[[  3  -6 -13 -16 -10   0  11   9  19   4 -17  16]
 [  1 -11  -6 -27   2  11  14   5  19  12 -13 -11]
 [  8   9 -29  15 -38 -28   3  17  16 -17 -25   6]
 [  0 -13   1 -30  12  20  13   2  14  -7  -8 -25]
 [  3   8  -9  15 -16 -14  -4   4   0   3  -4   4]]
->
[[ 16 -11   6 -25   4]
 [-17 -13 -25  -8  -4]
 [  4  12 -17  -7   3]
 [ 19  19  16  14   0]
 [  9   5  17   2   4]
 [ 11  14   3  13  -4]
 [  0  11 -28  20 -14]
 [-10   2 -38  12 -16]
 [-16 -27  15 -30  15]
 [-13  -6 -29   1  -9]
 [ -6 -11   9 -13   8]
 [  3   1   8   0   3]]

[[ 22  -8  -2  13   3 -13  22 -13  -4]
 [  2  -2  47  -6  -4   0 -15   2 -10]
 [  9  20 -19   6  -2   3  40   2  14]
 [-23  27  36  -4 -13  20 -26  -3  -6]]
->
[[ -4 -10  14  -6]
 [-13   2   2  -3]
 [ 22 -15  40 -26]
 [-13   0   3  20]
 [  3  -4  -2 -13]
 [ 13  -6   6  -4]
 [ -2  47 -19  36]
 [ -8  -2  20  27]
 [ 22   2   9 -23]]

[[ 22  24]
 [ 27  40]
 [ 39  -6]
 [ 29 -33]
 [-41  21]
 [ 38 -28]
 [ 14   6]
 [-25 -19]
 [ -3  11]
 [-10  17]]
->
[[ 24  40  -6 -33  21 -28   6 -19  11  17]
 [ 22  27  39  29 -41  38  14 -25  -3 -10]]

[[ -4  28  19 -11  21 -46 -20  22  10   1   7   2]
 [  2  -2   7  -3  -1   6   7  21 -37   2  10  -5]
 [ 14  17  24  -3  11  -8   6  16 -36  29  17 -31]
 [-24  22  13 -20  20  31 -21  10 -23  10   9 -16]
 [ 14 -10 -35  21 -10  14  24 -31  -4 -27 -31  -2]]
->
[[  2  -5 -31 -16  -2]
 [  7  10  17   9 -31]
 [  1   2  29  10 -27]
 [ 10 -37 -36 -23  -4]
 [ 22  21  16  10 -31]
 [-20   7   6 -21  24]
 [-46   6  -8  31  14]
 [ 21  -1  11  20 -10]
 [-11  -3  -3 -20  21]
 [ 19   7  24  13 -35]
 [ 28  -2  17  22 -10]
 [ -4   2  14 -24  14]]

[[  2   9   0   9   0  -8  16]
 [  6   1   0  -7  10   3  -9]
 [ 25   5   8   2 -33  -2  -1]
 [-34   2   1   1   9   3  -7]
 [  5  -1 -29   6  -2   6  -2]
 [  1  -5   9   1  -5  13   2]
 [ -4  14  14  -5  -8 -15  15]
 [  3   5   5 -36  -1  -2  12]
 [ -2   8  -6  14   1  -6 -18]
 [  9  23  21  -1   1 -30   4]]
->
[[ 16  -9  -1  -7  -2   2  15  12 -18   4]
 [ -8   3  -2   3   6  13 -15  -2  -6 -30]
 [  0  10 -33   9  -2  -5  -8  -1   1   1]
 [  9  -7   2   1   6   1  -5 -36  14  -1]
 [  0   0   8   1 -29   9  14   5  -6  21]
 [  9   1   5   2  -1  -5  14   5   8  23]
 [  2   6  25 -34   5   1  -4   3  -2   9]]

[[ 38 -17 -10   1  -3   7 -10   6   0 -13]
 [-12  44   2  -7   5   0   5   3  12  -7]
 [ 11   8  37 -15  18  14  -9 -11   2   3]
 [-17  -8 -12  38 -29  12   1  -4  21  -3]]
->
[[-13  -7   3  -3]
 [  0  12   2  21]
 [  6   3 -11  -4]
 [-10   5  -9   1]
 [  7   0  14  12]
 [ -3   5  18 -29]
 [  1  -7 -15  38]
 [-10   2  37 -12]
 [-17  44   8  -8]
 [ 38 -12  11 -17]]

[[ 11 -23   9]
 [-26   9 -23]
 [-29  -5 -26]
 [-10  39  -8]
 [  6 -24   4]
 [ 39  -1  35]
 [ 21  36  20]
 [  1  37   2]
 [ 16  -1  14]
 [-39   4 -35]
 [ 27  -2  25]
 [-21 -36 -20]]
->
[[  9 -23 -26  -8   4  35  20   2  14 -35  25 -20]
 [-23   9  -5  39 -24  -1  36  37  -1   4  -2 -36]
 [ 11 -26 -29 -10   6  39  21   1  16 -39  27 -21]]

[[ -6   6  12 -24  24]
 [ -8  32 -34 -16  20]
 [ -2   6  -1 -30  14]
 [  0  15 -17 -10  12]
 [  7  14 -23 -10   9]]
->
[[ 24  20  14  12   9]
 [-24 -16 -30 -10 -10]
 [ 12 -34  -1 -17 -23]
 [  6  32   6  15  14]
 [ -6  -8  -2   0   7]]

[[ 42  16 -30  11  -5 -14 -14  34   6  -5]
 [ -4   9   2  17  -8  18  22 -32  36  -3]
 [ -6 -10  -3  16 -18  13  21 -28  20  -1]
 [ 23  -5 -10   1 -14  -5 -27  23   0  -4]
 [  3 -12  23  15 -18  25  -7   2 -32 -17]]
->
[[ -5  -3  -1  -4 -17]
 [  6  36  20   0 -32]
 [ 34 -32 -28  23   2]
 [-14  22  21 -27  -7]
 [-14  18  13  -5  25]
 [ -5  -8 -18 -14 -18]
 [ 11  17  16   1  15]
 [-30   2  -3 -10  23]
 [ 16   9 -10  -5 -12]
 [ 42  -4  -6  23   3]]
---
[[-21  28   6]
 [  9 -19  -5]
 [ 24   8 -27]
 [-33  41   6]]
->
[[-21  28]
 [  9 -19]
 [ 24   8]]

[[-11 -14   5  18]
 [ 22  18  23 -43]
 [ -4   2   0  19]
 [ 17  20  -8  -8]]
->
[[-11 -14]
 [ 22  18]
 [ -4   2]]

[[-12 -28  45   2]
 [ -4   4 -10  45]
 [-25   6   7  18]]
->
[[-12 -28]
 [ -4   4]
 [-25   6]]

[[ -3  35  -8]
 [ -7   9 -25]
 [ 13  -8  12]
 [ 14  -2  15]
 [ -5  -1  11]]
->
[[-3 35]
 [-7  9]
 [13 -8]]

[[-18   0  17  10]
 [ 43   3 -38 -15]
 [-15  -8  17   9]
 [ 10  -2 -10  -3]]
->
[[-18   0]
 [ 43   3]
 [-15  -8]]

[[  0  22 -24  19  23]
 [ 25  16  -5  34   2]
 [-20 -14  -7 -27 -14]
 [-18 -12  -8 -22 -14]
 [ -3  -3  13 -19 -44]]
->
[[  0  22]
 [ 25  16]
 [-20 -14]]
